Rows, each with roughly how far along a hidden order it lies (0 to 15):
(in the rows, 128 means zero)
[143  97 120 128  90 127 234 108 135 128 132 119  97 145 152 115 111  57
 128  94 113 171 160 112 135 140 180 125 138 122 166 146 139 124 146 151
 111 112 134 139  92  73 140 134  25 122  47  98  82  61  75 126 137 167
 128 195 137 152 134 125 117  83 113 143 123 108 156 132  96 112 170  94
 160 111 154 126 119 127 118 155 146 129 126 120 121 158 121] => 12
[122  95  93 110 111 120 180   6 176 168 128 146 120  89 142 142 128 130
 113 149 146  68 120 149 133 108 158  90 156  69 232 152  96 156 127 183
  81 130 173 146 119 146 179 117 132 115 125 148 104 151 103 102 113 147
 139 102 140 163 105  92 114  70  52 192 103 117 123 120 131 187  68  89
 155 117 168 118 120 158  82 125 117 125  94 101 132 160 101] => 10
[152 103 118 118 108 135 175  25 156 147 120 115  90 128 155 148  88 108
 120 121 151 118 134 126 118 135 142  84 134 120 185 152 109 150 135 136
 116 122 135 134  72  98 150 137 124 124 152 126  85 126 114 135 106 166
 128 167 124 157 132 126  95  79 102 177 124 106 158 135  99 169 136 144
 139 142 177 109 137 118  85 129 131 128 104 145 117 174 123] => 9
[124 141 135 151 128 123 171 193 110 104 136  65 145 167 121 113  99  80
 144  79 106 166 139 112 129 119 136 151 122 170  54 127 163 112 127 130
 130 124 116 111  96  75 109 120  54 125  71 119 124  53 122 147 123 108
 129 158 127 117 154 175 108 134 155 106 124 128 166 125 110  93 197 170
  90 140 108 128 153 115 153 142 136 123 149 137 126 126 130] => 8
[119 107 104 123  83 123 190 120 125 131 132 129 110 102 134 109 158  96
 111 109 118 121 155 140 143 128 177 126 140 126 177 135 128 143 129 175
  78 151 152 136 144 139 161 111  52 124  19 132 109  87  89 110 133 121
 143 149 135 154 105 119 145  32  86 158 103 127 145 123 105 153 106  61
 134  98 141 126 121 144 104 141 133 122 112  89 123 150 108] => 11
[162 116 140 135 114 144 185  80 133 121 122  77  84 153 150 124  97  93
 153 103 130 168 139 118 119 171 154 110 139 165 137 165 137 142 136 113
 131 121 120 120  40  77 119 155  58 115 107 107 104  82 122 148 117 157
 112 218 125 136 157 148  91  91 119 137 135 104 198 132 106 114 198 161
 120 152 147 121 151 108  96 153 132 104 131 158 113 163 119] => 8
[141 110 106 105 102 132 144  24 161 157 124 162 113  90 146 137 138 137
 107 152 144  80 120 145 131 129 140  86 159  85 241 149  94 160 136 180
  84 124 158 146 115 153 169 128 138 110 147 147 108 155 112 110 117 162
 133 107 133 158 105  70 120  64  71 194 111 119 143 128 127 183  67  89
 138 116 167 115 118 147  83 123 123 129  87 100 133 158 120] => 11
[ 88 127 128 152 170 107 142 177 146 115 134  54 158 145 109 133  97 152
 138 100 148  97 123 128 134  80  89 135  98 148  43 104 145 120  96  56
 130 159 130 104 115 125 135 104 138 131  80 156 173 128 134 128 123  55
 158  92 131 116 136 187  95 173 142 103 135 135 121 117 143 128 160 170
 103 148  90 137 168 140 160 120 109 117 147 142 114 121 102] => 1
[164 110 125 125  94 137 205  80 131 128 125 117  84 142 155 130 113  82
 134 110 126 155 152 121 120 164 169 114 141 153 155 156 129 140 143 140
 121 119 124 137  84  83 127 140  77 130 101 101  89  98  98 139 121 163
 113 211 124 150 134 136 111  88 111 152 121 103 165 132  84 127 168 119
 150 132 161 120 120 116  93 148 136 128 128 142 110 165 126] => 10
[ 80 109  87 133 122 103 154 143 156 147 133  82 150  95 121 144 111 153
  98 121 159  78 135 148 149  69 127 123 110 115 134 109 121 132 104 123
  94 169 161 126 162 163 162 113 140 129 104 179 171 165 105 112 116  82
 162  45 134 139 109 135 125 111  99 149 119 138 110 134 145 167 102 125
 124 115 115 117 136 150 127 107 114 151 113 108 121 122  87] => 6
[117 122 111 120  99 120 179 113 133 137 134 122 118 102 134 116 153 106
 109 111 119 102 150 146 140 130 167 132 135 128 176 124 126 142 123 172
  73 141 154 138 153 149 167 105  71 129  23 139 130 114  92 113 137 107
 140 113 135 150 106 123 134  62  94 149 112 127 144 124 108 161 107  89
 129  94 136 129 108 150 102 135 123 126 115  87 118 142 111] => 9
[122 123 130 144 162 125 131 123 143 130 123  22 115 171 127 158  57 145
 117 105 165 123 107 113 118 141  93 111 105 172 101 123 136 142 106  53
 162 134 121 108  30  96 141 156 142 112 161 140 172 122 141 146  94 109
 147  88 112 117 157 175  68 186 162 135 162 115 191 149 159 124 224 239
 105 171 130 119 173 113 120 120 113 128 129 183 107 140 103] => 1
[ 92 114  98 129 123 107 144 115 146 150 129 100 138 103 119 140 117 144
 103 126 153  79 133 146 146  89 134 127 115 110 159 111 125 138 105 132
  93 159 155 123 153 162 170 107 118 124 106 162 165 143 106 110 118  98
 154  45 129 140 106 120 139 128 100 153 120 133 116 134 146 155 111 121
 122 111 123 121 137 151 121 111 115 141 113 106 125 126  95] => 7
[131  76 114 126  77 125 247 119 119 135 138 115  89 131 152 109 116  50
 112  86 111 181 167 106 140 137 200 119 145 112 193 148 137 135 151 174
 106 111 146 145 107  84 155 140   1 113  51 103  81  31  80 123 137 177
 126 178 127 149 129 102 132  55 113 149 112 109 152 133 100 104 170  78
 150  97 156 128 115 127 115 165 143 135 114 116 122 159 110] => 15
[120  78 104 121  77 127 212 103 134 128 135 133 102  97 144 106 155  99
 128 110 112 114 161 136 145 109 190 112 155 111 170 143 125 146 132 174
  76 144 161 142 140 136 161 109  51 122   8 143  99  99  83 111 140 120
 137 172 135 161 100 108 143  16  71 167  93 124 142 115  94 169 102  42
 146  89 138 124 115 145  97 148 130 118 105  86 120 161  95] => 14
[113 145 139 142 190 112 139 110 146 134 132  54 130 153 124 161  62 160
 131 103 162  95 112 128 115 117  74 117  92 157  58 117 132 135 100  38
 152 137 124 110  72 109 140 127 182 133 153 147 180 157 150 150 102  68
 150  87 121 111 154 190  65 205 147 111 153 117 140 131 147 133 196 240
  99 173 110 132 173 118 133 116  98 125 143 177  99 126 113] => 0
[107 141 133 147 185 114 124 129 138 129 131  62 144 142 115 153  79 159
 142 103 161  92 114 129 116  92  81 122  94 150  49 115 132 129 102  51
 156 154 120 102 101 113 132 117 179 134 154 155 178 152 143 151 107  65
 150 105 121 110 150 190  83 199 144 105 137 124 113 125 141 135 164 206
  87 169 101 134 177 115 148 114 100 122 145 173 107 120 113] => 1
[123 131 134 137 174 119 154  84 151 134 129  49 124 149 133 159  60 166
 143 103 158 100 115 128 117 114  84 106 107 148  74 124 130 136 103  52
 152 130 130 121  58 109 147 129 166 128 156 150 171 159 140 149 102  80
 144  91 115 124 145 178  65 182 133 124 146 109 157 134 143 144 185 222
 108 163 121 125 165 120 120 115  95 122 132 176 105 136 107] => 2
[134 137 136 147 118 130 178 165 107 104 133  63 131 164 131 109  96  80
 149  75 102 167 143 110 128 123 147 138 124 168  71 128 162 110 136 120
 127 117 117 116  78  69 111 126  48 122  66 117 124  51 120 150 123 117
 126 169 126 128 153 175 102 108 147 115 127 121 180 130 109  99 213 162
  95 138 119 124 149 114 141 140 138 121 142 138 125 135 136] => 8

Next part:
[125 163 146  87  86 131 109 115 145 111  90 119 164 218 184 212 135 126
 114 154 139  95 105 128 121 126 157 174 150 165  99 139 153 149 114 104
 124 131  99 125 145 111 121 205 134 123 106 136  64 150 172 116 117 103
 148 146 142 124 150 114 111 103 173 138  97 121  95 153  91  98 161 132
 110 161  94 138 120 142 149 164 138 126 133  76  90  98 191 116 133 143
 134  72 134 113 109] => 12
[143 127 184 110  98 116 111 101 166 134 116 123 144 255 175 218 119 134
 123 143 127  69  91 139 149 119 174 161 196 152 100 123 154 150 106 118
 132 132 114 125 147 113 134 170 102 130  66 122  81 160 184 110 128  94
 148 164 159 146 154 133 118  68 189 174 128 146  81 152  90  93 156 139
 141 172 106 134 115 149 182 182 142 123 163  71  93  74 207 129 140 127
 136  90 161 148 104] => 13
[124 170 135  92  81 136 108 108 135 109  86 116 157 195 182 199 150 115
 134 150 140 109 109 133 113 101 124 192 134 186  77 142 149 145 112 104
 117 131 105 132 138 107 113 219 157 119 119 145  72 137 156 140 107  95
 141 140 137 112 156  92 105 116 187 142  89 135  97 156 104 100 161 125
 116 154 113 148 116 133 130 150 141 116 128  82  99 106 187 122 141 154
 128  67 118 104 118] => 11
[129 107 104 161 173 134 161 143 112 143 134 135  87  43  82  52 130 117
 153 110 128 161 155 145 128 133  80 106  88 110 140 123 104 107 140 144
 126 124 150 132 108 147 125  82 150 120 169 128 207 102  67 141 131 152
  96 103 114 119 110 120 146 166  86 119 139 137 160 105 172 159 106 118
 131 113 173 122 136 112  91  85 126 129 115 171 168 173  53 141 124 128
 123 156 118 128 153] => 2
[132 148 116 141  52 112  57 116 129 109 164 131 177 169 140 169 102 153
  94 115 116 111  93  79 160 158 181  67 144 111 147 120 159 168 125 121
 146 135 106 108 116 115 140 127  91 120  79 128  58 114 186 109 124 105
 138 124 129 126 142 174  99  84 122  96 152 105 107 133  88  90 157 138
 150 127  69 122 125 136 179 167 123 147 136 113 102  85 218 130 121 113
 148 163 148 131 117] => 15
[121 152 119 179 103 113  65  99 117 124 136 136 141 146 135 133 107 111
 137  90 107 125 100  63 204 186 123  23 123 120 102 114 162 178 131 123
 147 136 117  77  88 138 126 130 151  91 114 136 124  82 103 123 106  87
  66  89 128  96 148 125 107  94 118 110 154 131 100 122 130 112 152 114
 164 146 129 122 130 116 163  86 135 160 125 133 168 129 192 161 131 130
 154 178 151  96 142] => 15
[136 132 145 123  76 109  83 108 152 121 149 127 166 212 161 195 109 151
 106 127 113  91 101 111 154 141 189 115 183 131 130 121 157 165 115 121
 140 133 112 123 141 114 138 145  98 134  73 121  64 146 190 103 129 104
 147 148 144 141 144 156 112  78 158 135 139 125  92  78  85  83 142 141
 143 148  81 126 122 146 184 179 130 132 150  88 101  79 210 129 136 115
 143 129 156 141 109] => 14
[124 163  98 158  48 111  34 112 117 101 169 135 174 132 137 156 102 148
  93 102  99 130  94  52 166 196 158  34 128  99 150 117 159 175 138 124
 152 138 103 103  97 121 138 123 106 118  85 135  66  92 175 112 119 102
 115  99 118 110 136 167  93  97 101  78 148 100 109 125 104  99 163 129
 159 110  70 122 129 127 167 133 121 152 125 129 135 103 212 136 119 111
 151 182 135 116 128] => 15
[ 93 158 151 131 156 127 140 138 139 131  67 132  61 239 135 150 119 112
 142 120 151 127 106 111 176 162 137  74 116 145 104 143 169 124 128 117
 142 126 102  60 122 137 107 184 144  78 149 123 134 124  81  84 120 126
  95  93 141 128 127 107 131 129 133 138 151  81 112 132 142 159 139 119
  79 167 135 103 151 139 141  50 156 175 132 106 170 135 134 150  91 147
 146 141 162  70 123] => 13
[100 152 146 152 135 121 117 120 128 133  75 137  79 221 143 144 116 106
 150 108 138 122 106  96 194 168 130  43 113 145  85 132 164 149 124 117
 141 131 111  58 108 136 107 178 162  74 138 131 134 109  71  99 112 106
  67  92 139 119 137  96 128 116 139 138 153 108 100 129 144 141 146 111
 109 177 172 111 142 127 156  54 151 164 137 109 170 136 154 163 110 149
 146 144 162  72 134] => 14
[ 95 143 164 113 172 130 165 153 138 134  70 138  68 255 127 157 119 123
 128 129 160 137 114 125 163 146 160  58 123 135 122 145 160 112 130 116
 139 124 103  61 137 135 107 176 113  92 150 112 131 145  96  77 131 155
 121 116 141 147 121 132 141 141 122 133 158  66 113 131 139 163 138 128
  63 164 126  93 157 153 153  66 156 166 141 107 157 120 125 138  77 139
 143 141 176  82 111] => 11
[121 110 134 115 199 148 204 147 125 147 107 125  60 115 108  85 147 103
 159 137 155 146 154 173 103  98  79 169 104 149 110 138 102  92 132 135
 108 120 143 136 135 141 115 134 159 122 186 127 193 138  68 140 132 154
 120 134 125 131 110  96 155 180 133 149 116 134 153 121 171 169 104 120
  99 137 182 129 135 123  80  91 136 121 118 138 141 165  42 130 126 144
 109  79 116 118 134] => 0
[130 102 113 166 166 127 147 144 113 144 156 137  92  42  76  62 118 126
 137 102 119 159 151 122 141 139 106  76  99  89 156 119 109 112 143 148
 136 126 152 124 108 150 134  53 124 125 153 121 187 103  84 135 141 150
 102 103 110 128 104 143 147 152  71 117 156 129 158 101 166 160 100 120
 147 120 160 117 141 117 110  90 118 135 124 180 170 162  59 142 119 112
 128 185 125 134 148] => 3
[114 133 108 128 170 147 165 154 103 134 111 130  83  67  92  73 146 102
 147 125 141 173 158 141 105 124  75 127  68 126 136 139 105  93 147 133
 118 120 144 125 118 133 114 120 161 122 190 132 186 108  56 143 130 156
 110  94 108 112 106 100 147 184  90 114 115 121 169 111 175 170 113 117
 104 106 170 123 141 110  75  67 126 127 100 168 157 182  50 127 107 140
 116 125 105 110 146] => 0
[127  88 155 141 211 115 171 160 146 149 147 143  81 174  95 114  97 150
 113 114 133 131 135 136 150 133 182  54 149  89 178 123 134 106 133 144
 144 125 138  96 139 139 137  77  63 129 112  93 161 150 129  88 155 163
 141 131 136 172 100 188 156 132  90 130 181  92 149 116 133 164 100 144
 110 130 126  91 152 152 162 120 131 152 154 141 156 116  88 137  90 103
 140 181 163 151 115] => 7
[115  98 187 122 228 121 186 146 162 161  82 140  55 244 134 156 109 131
 138 127 155 106 125 155 170 127 186 100 175 132 134 132 152 106 116 134
 141 125 126  70 146 139 123 127  87 105 123  92 149 166 108  83 148 148
 124 132 162 174 116 148 161 122 135 176 170  95 119 134 132 166 113 136
  82 173 140  87 154 158 176 100 156 155 171  87 154 109 112 146  89 126
 142 140 191 123 105] => 10
[129  91 118 172 171 120 141 149 119 145 178 141  94  69  79  60 106 140
 129  98 112 156 143 120 149 139 132  72 123  76 171 112 110 120 145 150
 142 127 151 116 113 148 133  44  95 132 134 112 181 109 104 116 148 153
 116 108 123 144 100 175 147 142  65 113 171 118 156 100 156 161  98 131
 137 105 146 106 144 128 129 107 120 143 137 178 163 146  71 140 108 102
 133 192 138 148 135] => 4
[125  80 186 128 203 115 182 151 167 162 121 142  65 237 111 142 101 140
 135 121 143 114 128 164 168 124 178  82 172 112 154 124 139 103 118 142
 144 124 134  87 148 138 132 108  69 121 120  88 153 170 127  78 156 155
 132 143 154 182 107 171 157 119 114 173 179 100 123 126 133 159 103 140
 104 166 146  91 153 161 172 116 145 154 177 115 150 108  94 143  94 114
 128 158 188 152 104] => 9
[100 169 107 165  99 123  74 117 110 114 104 138 111 163 135 128 118 113
 133  95 122 138 100  52 192 182 126  27  96 126 101 131 163 161 138 116
 147 134 102  69  90 136 113 166 162  76 138 141 122  85  96 111 105 102
  66  76 122  95 136 106 112 118 113  99 142 103 108 127 139 126 156 112
 116 144 143 124 136 120 141  57 142 166 111 134 176 141 181 157 114 141
 154 172 145  65 140] => 14
[127 141 113 182  70 107  52  99 119 119 161 135 152 141 135 137  99 132
 126  85 102 121 102  56 202 175 139  18 144 106 122 111 163 180 130 124
 148 137 116  97  93 132 135 113 143 102  90 134  95  92 143 117 115  85
  77 102 128 113 145 138 101  78 113  95 153 129  99 121 119 103 149 122
 176 139 112 124 129 120 178 108 128 150 133 131 157 111 214 156 133 132
 154 185 149 110 143] => 15
[129  90 132 156 180 116 147 155 132 147 166 144  94 114  83  84 101 150
 116 108 121 147 143 134 150 129 160  50 139  76 199 117 120 112 141 149
 147 124 146 107 129 143 141  47  75 137 118 102 161 127 115 107 150 159
 131 122 126 164 106 192 148 136  72 118 179 100 167 109 143 154 102 140
 125 110 133  98 148 139 146 127 122 148 145 164 160 131  82 136  98  97
 139 196 152 151 125] => 6
